Below is a small trained network, with its code and all its weights. Each question gives an input and a class and asks what happens when units are switched off, that is, made to give their printed mean instead of their output.

import numpy as np


def w(rows, s, z=0):
    codes = np.array(rows[::2]) - 128.0
    scale = np.full(codes.shape[1], s)
    scale[-1] = z or s
    return codes * scale


def norm(h):
    return h / np.sqrt((h * h).mean(-1, keepdims=True) + 1e-5)


def f(y):
    return np.maximum(y, 0)


def log_softmax(a):
    a = a - a.max(-1, keepdims=True)
    return a - np.log(np.exp(a).sum(-1, keepdims=True))


def net(x, mask):
    res = np.array(x, float).reshape(1, 5) / 4 @ E
    u = 0
    for l in range(3):
        y = f(norm(res) @ A[l][:, :-1].T + A[l][:, -1])
        res = res + np.where(mask[u : u + 6], y, B[l][:, -1]) @ B[l][:, :-1]
        u += 6
    return log_softmax(norm(res)[-1] @ U[:, :-1].T + U[:, -1])


A, B = {}, {}
E = w([
[108,76,61,106,254],'x0',
[202,178,217,189,158],'x1',
[118,131,137,118,133],'x2',
[163,107,111,103,125],'x3',
[128,158,116,132,124],'x4',
],0.0079)
A[0] = w([
[135,129,114,140,172,251],'0.n1',
[182,114,145,155,160,46],'0.n2',
[158,118,93,129,110,138],'0.n3',
[197,160,192,164,203,167],'0.n4',
[197,123,225,132,68,222],'0.n5',
[98,112,129,122,3,135],'0.n6',
],0.014,0.0027)
B[0] = w([
[127,19,103,136,184,191],'0.n1',
[117,118,164,66,166,173],'0.n2',
[55,130,193,151,139,148],'0.n3',
[183,175,174,133,122,251],'0.n4',
[34,228,87,103,65,254],'0.n5',
[211,84,179,51,255,245],'0.n6',
],0.01,0.0093)
A[1] = w([
[184,124,135,160,104,43],'1.n1',
[30,50,30,203,117,221],'1.n2',
[97,120,92,52,73,148],'1.n3',
[53,215,165,197,2,7],'1.n4',
[75,159,219,89,153,144],'1.n5',
[153,136,61,218,175,133],'1.n6',
],0.0091,0.0017)
B[1] = w([
[76,138,109,126,153,131],'1.n1',
[92,35,121,56,80,207],'1.n2',
[147,135,132,193,172,172],'1.n3',
[149,164,5,82,136,210],'1.n4',
[189,54,134,230,127,253],'1.n5',
[132,176,173,132,137,153],'1.n6',
],0.015,0.0064)
A[2] = w([
[121,118,25,121,58,4],'2.n1',
[181,147,206,127,246,131],'2.n2',
[169,176,133,187,100,161],'2.n3',
[211,112,154,167,188,227],'2.n4',
[93,144,188,131,42,252],'2.n5',
[30,159,150,180,167,120],'2.n6',
],0.013,0.0015)
B[2] = w([
[218,188,159,94,160,157],'2.n1',
[229,120,180,247,131,251],'2.n2',
[65,100,106,39,199,170],'2.n3',
[135,130,215,177,120,232],'2.n4',
[135,176,13,135,208,132],'2.n5',
[151,78,98,134,185,129],'2.n6',
],0.014)
U = w([
[205,128,216,186,183,224],'0',
[97,40,127,67,157,214],'1',
[84,160,116,128,121,13],'2',
[74,162,178,121,104,14],'3',
[114,143,102,152,80,2],'4',
[115,141,98,154,75,3],'5',
[158,248,104,90,162,201],'6',
],0.016,0.0052)

Each question gives the input, the list of numbers given to net, and the class t.
The units are the neurons (one row each of A and B). Each row of codes is followed by its name. A weight is (code - 128) times the scale printed after its matrix; where a second scale follows, it is the last column's (A, B and U).
mask holds one flag per neuron, layer by layer. A switched-off neuron (its flag False) gives its mean, the last column of its row in B, instead of its output. The means were averaged over made-up inputs and are rounded, as every weight is.
A unit's drop is (log p(t) with every unit on - log p(t) with that unit switched off) / (log p(t) with every unit on - log p(t) with every unit switched off).
unit that matters most: the unit with the biggest drop
k most important neurons: the k neurons with the biggest drops, biggest first
top k neurons in layer l: the k neurons of layer l with the biggest drops, biggest first
drop when u is switched off: that unit's drop, to one decimal
input [0,1,-6,-1,-7], class 6: 4 most important neurons	(0.n5 0.n6 1.n4 2.n2)
input [1,-8,8,-6,-8], class 1: unit that matters most	0.n4
input [0,7,3,-4,-1], class 6: 3 most important neurons	(0.n5 0.n6 1.n4)
input [-8,1,7,-5,-1], class 6: top 3 neurons in layer 0	(0.n5 0.n1 0.n2)
input [2,-4,5,2,-1], class 1: 2 most important neurons	(0.n6 2.n2)
input [1,-2,8,-3,-5], class 1: top 3 neurons in layer 0	(0.n6 0.n4 0.n5)
input [8,-2,0,-5,3], class 1: 2 most important neurons	(0.n6 1.n2)
input [-3,1,-6,-4,-7], class 6: top 3 neurons in layer 0	(0.n5 0.n1 0.n2)
input [-3,1,-5,-4,3], class 6: 4 most important neurons	(0.n5 0.n1 1.n4 0.n2)
input [-5,7,5,-6,-5], class 6: drop when 0.n5 is switched off	0.5
input [5,-3,-6,0,5], class 1: drop when 1.n4 is switched off	0.0
input [-4,6,0,-3,0], class 6: drop when 0.n5 is switched off	0.3
input [3,-5,4,7,4], class 1: drop when 0.n6 is switched off	0.1
input [-7,4,-3,5,4], class 6: most important neuron	(0.n5)
